Below are the code and all the weights of a small trained network. Each question names an input and a class and asks about switching units off, where a switched-off unit gives its printed mean instead of its output.

import numpy as np


def w(rows, s, z=0):
    codes = np.array(rows[::2]) - 128.0
    scale = np.full(codes.shape[1], s)
    scale[-1] = z or s
    return codes * scale


def f(y):
    return y / 2 * (1 + np.tanh(0.7978845608 * (y + 0.044715 * y**3)))


def log_softmax(a):
    a = a - a.max(-1, keepdims=True)
    return a - np.log(np.exp(a).sum(-1, keepdims=True))


def net(x, mask):
    res = np.array(x, float).reshape(1, 5) / 4 @ E
    y = f(res @ A[0][:, :-1].T + A[0][:, -1])
    res = res + np.where(mask, y, B[0][:, -1]) @ B[0][:, :-1]
    return log_softmax(res[-1] @ U[:, :-1].T + U[:, -1])


A, B = {}, {}
E = w([
[218,144,61,60,207,254,130,157,198,109,205],'x0',
[137,17,193,107,252,153,205,103,57,148,143],'x1',
[222,150,223,64,64,114,86,44,143,128,94],'x2',
[195,124,125,177,181,43,88,87,106,134,108],'x3',
[182,135,134,154,72,86,123,83,110,27,203],'x4',
],0.0056)
A[0] = w([
[138,103,121,155,145,127,141,127,137,103,165,85],'n0',
[148,170,97,188,97,40,79,124,132,122,111,154],'n1',
[126,114,130,123,137,105,138,136,124,137,133,141],'n2',
[111,138,158,107,63,119,108,120,147,182,55,199],'n3',
[148,112,111,145,141,119,143,140,134,119,153,6],'n4',
[135,97,166,145,23,78,149,80,100,84,157,148],'n5',
[143,124,124,153,99,93,130,121,122,116,143,217],'n6',
[90,98,141,147,155,105,151,118,105,122,129,134],'n7',
[123,126,120,135,144,140,140,131,126,139,150,76],'n8',
[119,109,126,121,115,145,151,132,129,139,128,102],'n9',
[130,145,116,106,127,133,130,114,114,112,119,168],'n10',
[127,146,142,126,83,101,99,112,133,156,77,102],'n11',
[107,173,115,118,81,145,108,137,121,117,131,126],'n12',
[8,162,94,164,50,105,117,172,131,131,114,153],'n13',
[100,82,165,173,173,29,131,88,90,147,84,156],'n14',
[160,124,139,112,201,132,123,106,104,131,119,26],'n15',
],0.014,0.0018)
B[0] = w([
[100,119,171,129,130,99,118,139,125,190,45,150],'n0',
[92,177,200,60,40,115,103,77,77,124,75,228],'n1',
[194,171,112,102,122,141,139,143,191,115,151,137],'n2',
[137,215,115,120,75,80,62,95,92,114,93,205],'n3',
[111,98,173,107,91,122,131,103,147,187,90,135],'n4',
[93,218,120,90,78,108,59,121,114,165,52,230],'n5',
[128,188,129,72,116,174,108,138,116,165,91,166],'n6',
[172,83,99,169,166,137,145,135,160,121,162,173],'n7',
[115,87,184,174,91,101,173,101,98,129,110,138],'n8',
[172,169,54,208,142,28,42,115,147,103,128,135],'n9',
[47,103,106,240,179,2,156,175,80,189,58,135],'n10',
[86,151,168,85,73,131,139,111,80,118,115,183],'n11',
[110,39,165,187,193,72,169,108,69,150,113,168],'n12',
[208,31,94,168,248,172,183,157,197,115,215,240],'n13',
[146,51,70,172,215,189,184,192,196,117,209,254],'n14',
[28,95,69,200,118,132,177,193,135,115,157,173],'n15',
],0.0065,0.01)
U = w([
[146,11,96,179,254,180,205,183,204,108,249,251],'0',
[104,202,175,55,10,83,55,61,72,137,41,5],'1',
],0.007,0.0011)

Each question gives the input, the list of numbers given to net, and the class t.
The units are the neurons (one row each of A and B). Each row of codes is followed by its name. A weight is (code - 128) times the scale printed after its matrix; where a second scale follows, it is the last column's (A, B and U).
mask holds one flag per neuron, in row order. A switched-off neuron (its flag False) gives its mean, the last column of its row in B, instead of its output. The means were averaged over made-up inputs and are rounded, as every weight is.
A unit's drop is (log p(t) with every unit on - log p(t) with that unit switched off) / (log p(t) with every unit on - log p(t) with every unit switched off).
The circuit of an input: a set's keep is (log p(t) with only the set's units on - log p(t) with every unit switched off) / (log p(t) with every unit on - log p(t) with every unit switched off). Starting from the 12 units with the biggest drops (on a tie, the unit counted first), units are removed one at a time, each time the one whose removal leaves the highest keep (on an exact tie, the one counted first), for as long as the keep stays at least 0.8.
circuit, biggest first: the units of the circuit, biggest drop first
top k neurons: the k neurons with the biggest drops, biggest first
drop when u is switched off: that unit's drop, to one decimal
input [1,2,-1,-5,4], class 1: top 4 neurons	(n14, n13, n15, n7)
input [-3,2,-1,2,4], class 1: circuit, biggest first	(n13)
input [2,-4,0,3,-5], class 1: top 2 neurons	(n14, n13)
input [-8,-8,-7,2,3], class 0: top 2 neurons	(n13, n14)
input [5,0,8,2,-3], class 1: top 4 neurons	(n14, n13, n7, n12)
input [-8,0,0,6,-2], class 0: top 2 neurons	(n14, n13)
input [4,-7,-5,1,8], class 1: top 2 neurons	(n1, n14)
input [3,-7,-2,4,-3], class 1: top 2 neurons	(n14, n1)
input [8,-7,3,2,5], class 1: top 2 neurons	(n13, n14)
input [5,3,4,0,6], class 1: top 3 neurons	(n14, n13, n7)
input [7,2,5,-3,7], class 1: drop when n7 is switched off	0.2
input [3,0,6,4,7], class 1: drop when n14 is switched off	0.0
input [-7,-1,0,-8,-6], class 0: drop when n13 is switched off	2.7
